Here is a tiny trained network, its code and every weight. The questions are about switching its units off for an input and a target symbol, where a switched-off unit gives its printed mean instead of its output.

import numpy as np


def w(rows, s, z=0):
    codes = np.array(rows[::2]) - 128.0
    scale = np.full(codes.shape[1], s)
    scale[-1] = z or s
    return codes * scale


def norm(h):
    return h / np.sqrt((h * h).mean(-1, keepdims=True) + 1e-5)


def f(y):
    return y / 2 * (1 + np.tanh(0.7978845608 * (y + 0.044715 * y**3)))


def softmax(a):
    e = np.exp(a - a.max(-1, keepdims=True))
    return e / e.sum(-1, keepdims=True)


def log_softmax(a):
    a = a - a.max(-1, keepdims=True)
    return a - np.log(np.exp(a).sum(-1, keepdims=True))


def net(x, mask):
    ids = ['ΓΔΘΛΨΩξπστ'.index(c) for c in x.split()]
    T = len(ids)
    res = E[ids] + P[:T]
    r = norm(res)
    for j in range(3):
        rows = slice(4 * j, 4 * j + 4)
        q, k, v = (r @ M[0][rows].T for M in (Q, K, V))
        z = softmax(np.where(np.tri(T) > 0, q @ k.T / 4**0.5, -1e9)) @ v
        o = O[0][rows]
        res = res + np.where(mask[j], z, o[:, -1]) @ o[:, :-1]
    y = f(norm(res) @ A[0][:, :-1].T + A[0][:, -1])
    res = res + np.where(mask[3:7], y, B[0][:, -1]) @ B[0][:, :-1]
    return log_softmax(norm(res)[-1] @ U[:, :-1].T + U[:, -1])


Q, K, V, O, A, B = {}, {}, {}, {}, {}, {}
E = w([
[88,226,122,94,231,120],'Γ',
[144,205,223,216,155,216],'Δ',
[221,161,54,126,182,195],'Θ',
[201,193,121,180,110,101],'Λ',
[219,186,123,164,249,175],'Ψ',
[104,133,145,247,214,42],'Ω',
[168,135,232,214,146,151],'ξ',
[165,73,178,160,186,197],'π',
[45,103,84,168,130,220],'σ',
[208,134,179,12,155,129],'τ',
],0.015)
P = w([
[243,197,116,234,165,224],'0',
[215,199,124,216,159,214],'1',
[190,198,128,196,148,202],'2',
[168,198,139,183,127,180],'3',
[141,196,149,166,118,170],'4',
[116,194,160,155,108,163],'5',
[85,196,171,149,89,157],'6',
[60,172,190,137,87,147],'7',
[38,169,206,136,75,139],'8',
[3,166,235,129,70,152],'9',
],0.0056)
Q[0] = w([
[156,68,82,72,57,94],'H0',
[129,126,103,137,152,88],'H0',
[146,205,173,160,175,147],'H0',
[149,86,169,116,145,116],'H0',
[141,166,200,163,146,167],'H1',
[139,81,107,115,121,84],'H1',
[102,206,194,123,174,160],'H1',
[138,252,207,144,167,183],'H1',
[151,61,95,29,93,50],'H2',
[102,86,50,170,115,101],'H2',
[177,84,83,106,172,132],'H2',
[125,72,179,111,140,97],'H2',
],0.034)
K[0] = w([
[179,181,80,146,157,145],'H0',
[154,116,150,135,117,144],'H0',
[80,99,174,90,144,119],'H0',
[141,96,87,97,100,109],'H0',
[80,118,171,89,129,148],'H1',
[134,132,125,152,166,134],'H1',
[80,173,113,61,98,140],'H1',
[80,122,101,80,91,89],'H1',
[251,148,169,114,110,185],'H2',
[127,147,105,59,35,159],'H2',
[183,63,100,59,145,138],'H2',
[121,122,200,126,145,173],'H2',
],0.032)
V[0] = w([
[120,120,95,171,172,34],'H0',
[232,95,201,140,146,112],'H0',
[104,138,113,224,119,157],'H0',
[125,250,169,106,116,91],'H0',
[55,174,41,201,161,120],'H1',
[176,153,151,141,144,98],'H1',
[117,201,151,58,175,105],'H1',
[104,92,164,133,231,123],'H1',
[44,189,185,90,123,191],'H2',
[104,108,56,113,177,168],'H2',
[98,64,91,239,62,136],'H2',
[80,47,167,98,211,48],'H2',
],0.021)
O[0] = w([
[70,172,197,169,163,131,50],'H0',
[70,47,141,160,105,187,205],'H0',
[164,141,137,194,39,101,254],'H0',
[131,115,223,43,116,115,142],'H0',
[227,191,175,168,41,136,217],'H1',
[111,97,172,147,175,133,144],'H1',
[132,185,198,75,183,179,200],'H1',
[77,157,137,160,137,189,171],'H1',
[111,230,149,161,147,196,199],'H2',
[206,143,80,139,125,130,175],'H2',
[56,104,36,130,84,67,181],'H2',
[146,73,145,255,110,150,36],'H2',
],0.017,0.013)
A[0] = w([
[110,187,121,153,56,4,177],'N0',
[123,110,208,88,118,102,1],'N1',
[189,124,166,174,175,156,143],'N2',
[92,90,185,109,77,53,99],'N3',
],0.029,0.005)
B[0] = w([
[28,201,43,108,232,96,254],'N0',
[109,115,17,136,155,115,167],'N1',
[148,102,100,176,204,56,178],'N2',
[187,117,253,136,101,84,174],'N3',
],0.022,0.021)
U = w([
[198,190,180,164,159,218,135],'Γ',
[84,176,158,76,17,228,128],'Δ',
[246,77,94,63,79,149,186],'Θ',
[155,96,148,68,130,11,89],'Λ',
[224,52,76,158,214,81,60],'Ψ',
[53,154,174,203,178,94,2],'Ω',
[101,91,194,129,8,154,188],'ξ',
[139,24,45,201,87,197,126],'π',
[123,194,23,132,108,118,159],'σ',
[64,92,107,68,213,192,145],'τ',
],0.011,0.0056)

Each question gives the input, a string of symbols that net reads in full, and the target symbol t.
The units are the heads (4 rows each of Q, K, V and O) and the neurons (one row each of A and B). Each row of codes is followed by its name. A weight is (code - 128) times the scale printed after its matrix; where a second scale follows, it is the last column's (O, A, B and U).
mask holds one flag per unit, heads first, then neurons. A switched-off unit (its flag False) gives its mean, the last column of its rows in O or B, instead of its output. The means were averaged over made-up inputs and are rounded, as every weight is.
A unit's drop is (log p(t) with every unit on - log p(t) with that unit switched off) / (log p(t) with every unit on - log p(t) with every unit switched off).
The circuit of an input: a set's keep is (log p(t) with only the set's units on - log p(t) with every unit switched off) / (log p(t) with every unit on - log p(t) with every unit switched off). Starting from all 7 units, units are removed one at a time, each time the one whose removal leaves the highest keep (on an exact tie, the one counted first), for as long as the keep stays at least 0.8.
units of the circuit, in order: the units of the circuit, biggest drop first
most important unit: the unit with the biggest drop
k most important neurons: the k neurons with the biggest drops, biggest first
which heads matter: for each layer, one digit per head in row order, 1 if its drop is at least 0.15 and else 0, layers parted by /
input Θ τ τ Γ Δ Θ, target Γ: most important unit => H2
input Ω Θ Λ Λ Θ Λ Θ ξ Γ, target ξ: which heads matter => 101
input Λ τ Λ Δ Θ τ σ Ω Ψ Θ, target Ω: which heads matter => 101
input Θ Λ Δ Ω σ ξ τ π Λ Γ, target π: units of the circuit, in order => (H0, N0)
input Θ π σ Λ τ Λ ξ Ω Λ Λ, target Ω: which heads matter => 101
input Θ Ψ Λ Λ, target Λ: units of the circuit, in order => (N3, H2)
input ξ Ψ Δ Λ Δ Λ Θ, target Θ: units of the circuit, in order => (H2, N0)
input Λ Δ Ω σ Λ ξ Θ, target ξ: units of the circuit, in order => (H0, H2, N3)
input ξ Λ τ Λ, target τ: which heads matter => 010
input Ω Ψ σ Γ σ Λ Ω Ω Δ, target Ω: 3 most important neurons => (N0, N3, N1)
input Θ Λ Λ Ω Λ, target Ω: which heads matter => 100
input Λ π ξ Λ ξ, target ξ: which heads matter => 100
input Δ Γ ξ, target Γ: which heads matter => 000
input Ω τ Ω, target τ: units of the circuit, in order => (H0)
input Ψ ξ Ω σ τ σ π Γ τ Ψ, target τ: which heads matter => 010
input Ψ Γ Λ Δ Θ Λ Θ Ψ, target Γ: which heads matter => 000
input Λ Λ π π Δ Ψ Θ π, target π: which heads matter => 000
input Λ ξ Ω Λ, target ξ: units of the circuit, in order => (H2, H0, N3)
input Λ Θ π σ Γ, target Γ: which heads matter => 001
input Δ Λ τ Λ π Ψ σ Ω π Θ, target π: which heads matter => 101
input Γ π ξ π Θ Δ ξ, target Γ: which heads matter => 000
input Λ ξ π Θ π Δ Λ, target Λ: which heads matter => 011
input Δ Θ Λ τ π Δ, target τ: units of the circuit, in order => (H1)
input Ψ Ψ Ψ, target Ψ: 3 most important neurons => (N2, N0, N1)
input π Ω Ψ, target π: units of the circuit, in order => (H0, H2)
input Λ ξ τ Γ π Ψ Ω, target π: 2 most important neurons => (N0, N3)
input Θ Λ Θ ξ Θ Ψ, target Ψ: most important unit => H2
